Here is a tiny trained network, its code and every weight. The questions are about switching its units off for an input and a class, where a switched-off unit gives its printed mean instead of its output.

import numpy as np


def w(rows, s, z=0):
    codes = np.array(rows[::2]) - 128.0
    scale = np.full(codes.shape[1], s)
    scale[-1] = z or s
    return codes * scale


def norm(h):
    return h / np.sqrt((h * h).mean(-1, keepdims=True) + 1e-5)


def f(y):
    return np.maximum(y, 0)


def log_softmax(a):
    a = a - a.max(-1, keepdims=True)
    return a - np.log(np.exp(a).sum(-1, keepdims=True))


def net(x, mask):
    res = np.array(x, float).reshape(1, 6) / 4 @ E
    u = 0
    for l in range(3):
        y = f(norm(res) @ A[l][:, :-1].T + A[l][:, -1])
        res = res + np.where(mask[u : u + 6], y, B[l][:, -1]) @ B[l][:, :-1]
        u += 6
    return log_softmax(norm(res)[-1] @ U[:, :-1].T + U[:, -1])


A, B = {}, {}
E = w([
[136,52,119,183,64,123,197],'x0',
[129,88,62,87,126,129,139],'x1',
[197,174,104,156,71,136,134],'x2',
[171,133,131,60,203,103,102],'x3',
[2,157,131,64,67,130,236],'x4',
[128,64,76,197,108,59,151],'x5',
],0.0077)
A[0] = w([
[182,182,88,85,129,112,172,190],'0.n0',
[136,161,190,135,125,79,140,254],'0.n1',
[110,102,176,135,134,178,96,17],'0.n2',
[154,140,128,83,153,172,126,137],'0.n3',
[105,103,137,129,100,150,109,20],'0.n4',
[251,142,133,100,139,120,101,167],'0.n5',
],0.012,0.002)
B[0] = w([
[77,141,108,153,124,255,140,202],'0.n0',
[96,87,90,115,86,217,82,192],'0.n1',
[166,174,145,146,130,153,177,157],'0.n2',
[86,175,148,111,181,134,135,188],'0.n3',
[86,109,122,146,115,199,80,143],'0.n4',
[105,79,131,70,152,104,169,255],'0.n5',
],0.011,0.0068)
A[1] = w([
[138,118,149,196,172,141,162,117],'1.n0',
[101,179,28,120,132,128,135,3],'1.n1',
[58,102,110,119,129,123,122,200],'1.n2',
[174,181,132,109,142,156,152,153],'1.n3',
[231,152,132,172,145,121,2,200],'1.n4',
[151,137,129,204,168,63,164,66],'1.n5',
],0.0081,0.0021)
B[1] = w([
[167,110,90,154,130,154,132,164],'1.n0',
[59,83,133,122,68,69,127,174],'1.n1',
[254,142,152,57,142,247,73,253],'1.n2',
[39,43,157,153,189,81,101,175],'1.n3',
[60,31,182,168,107,234,159,183],'1.n4',
[190,93,112,164,138,98,72,154],'1.n5',
],0.0077,0.0047)
A[2] = w([
[144,218,48,155,66,52,135,32],'2.n0',
[78,141,101,117,88,213,252,230],'2.n1',
[69,163,123,166,25,164,121,250],'2.n2',
[85,69,134,130,117,108,130,97],'2.n3',
[142,120,156,179,166,156,160,105],'2.n4',
[117,141,150,124,107,114,94,93],'2.n5',
],0.011,0.002)
B[2] = w([
[117,117,145,133,51,196,150,133],'2.n0',
[153,178,35,83,38,154,143,255],'2.n1',
[179,212,3,121,122,79,161,206],'2.n2',
[205,167,88,158,164,196,145,150],'2.n3',
[30,53,53,63,115,76,117,149],'2.n4',
[173,42,53,65,42,187,79,129],'2.n5',
],0.0075,0.014)
U = w([
[142,216,26,129,23,149,157,252],'0',
[61,121,186,131,226,88,116,4],'1',
[121,165,106,2,141,194,101,253],'2',
[171,24,130,178,203,78,106,203],'3',
[163,196,184,141,100,80,61,3],'4',
],0.0076,0.0023)

Each question gives the input, the list of numbers given to net, and the class t.
The units are the neurons (one row each of A and B). Each row of codes is followed by its name. A weight is (code - 128) times the scale printed after its matrix; where a second scale follows, it is the last column's (A, B and U).
mask holds one flag per neuron, layer by layer. A switched-off neuron (its flag False) gives its mean, the last column of its row in B, instead of its output. The means were averaged over made-up inputs and are rounded, as every weight is.
A unit's drop is (log p(t) with every unit on - log p(t) with that unit switched off) / (log p(t) with every unit on - log p(t) with every unit switched off).
The circuit of an input: a set's keep is (log p(t) with only the set's units on - log p(t) with every unit switched off) / (log p(t) with every unit on - log p(t) with every unit switched off). Starting from the 12 units with the biggest drops (on a tie, the unit counted first), units are removed one at a time, each time the one whose removal leaves the highest keep (on an exact tie, the one counted first), for as long as the keep stays at least 0.8.
circuit, biggest first: the units of the circuit, biggest drop first
k most important neurons: the k neurons with the biggest drops, biggest first
top k neurons in layer l: the k neurons of layer l with the biggest drops, biggest first
drop of u: that unit's drop, to one decimal
input [-4,0,-6,-8,-8,0], class 1: circuit, biggest first -> [2.n1]
input [7,-3,5,3,-4,4], class 3: circuit, biggest first -> [2.n1 2.n2]
input [0,-8,2,1,-3,4], class 2: top 2 neurons in layer 0 -> [0.n1 0.n5]
input [-1,3,4,-1,-7,3], class 3: circuit, biggest first -> [2.n1 2.n2]
input [8,7,-4,-4,-2,6], class 3: top 2 neurons in layer 0 -> [0.n0 0.n1]
input [-1,2,-3,0,-2,5], class 3: circuit, biggest first -> [2.n1 0.n0]
input [3,7,-1,-4,-2,7], class 3: circuit, biggest first -> [2.n1 0.n0 0.n1 2.n2]
input [7,5,3,1,-4,2], class 3: 2 most important neurons -> [2.n1 0.n1]
input [-2,3,-7,-8,-8,-7], class 1: 2 most important neurons -> [2.n1 1.n3]
input [-1,-2,-7,-3,-3,-4], class 1: top 3 neurons in layer 0 -> [0.n0 0.n2 0.n3]
input [-7,4,-8,4,-7,4], class 3: drop of 2.n1 -> 0.5
input [4,8,3,4,-6,6], class 3: drop of 2.n1 -> 0.4
input [2,7,2,0,-7,6], class 3: drop of 2.n1 -> 0.3
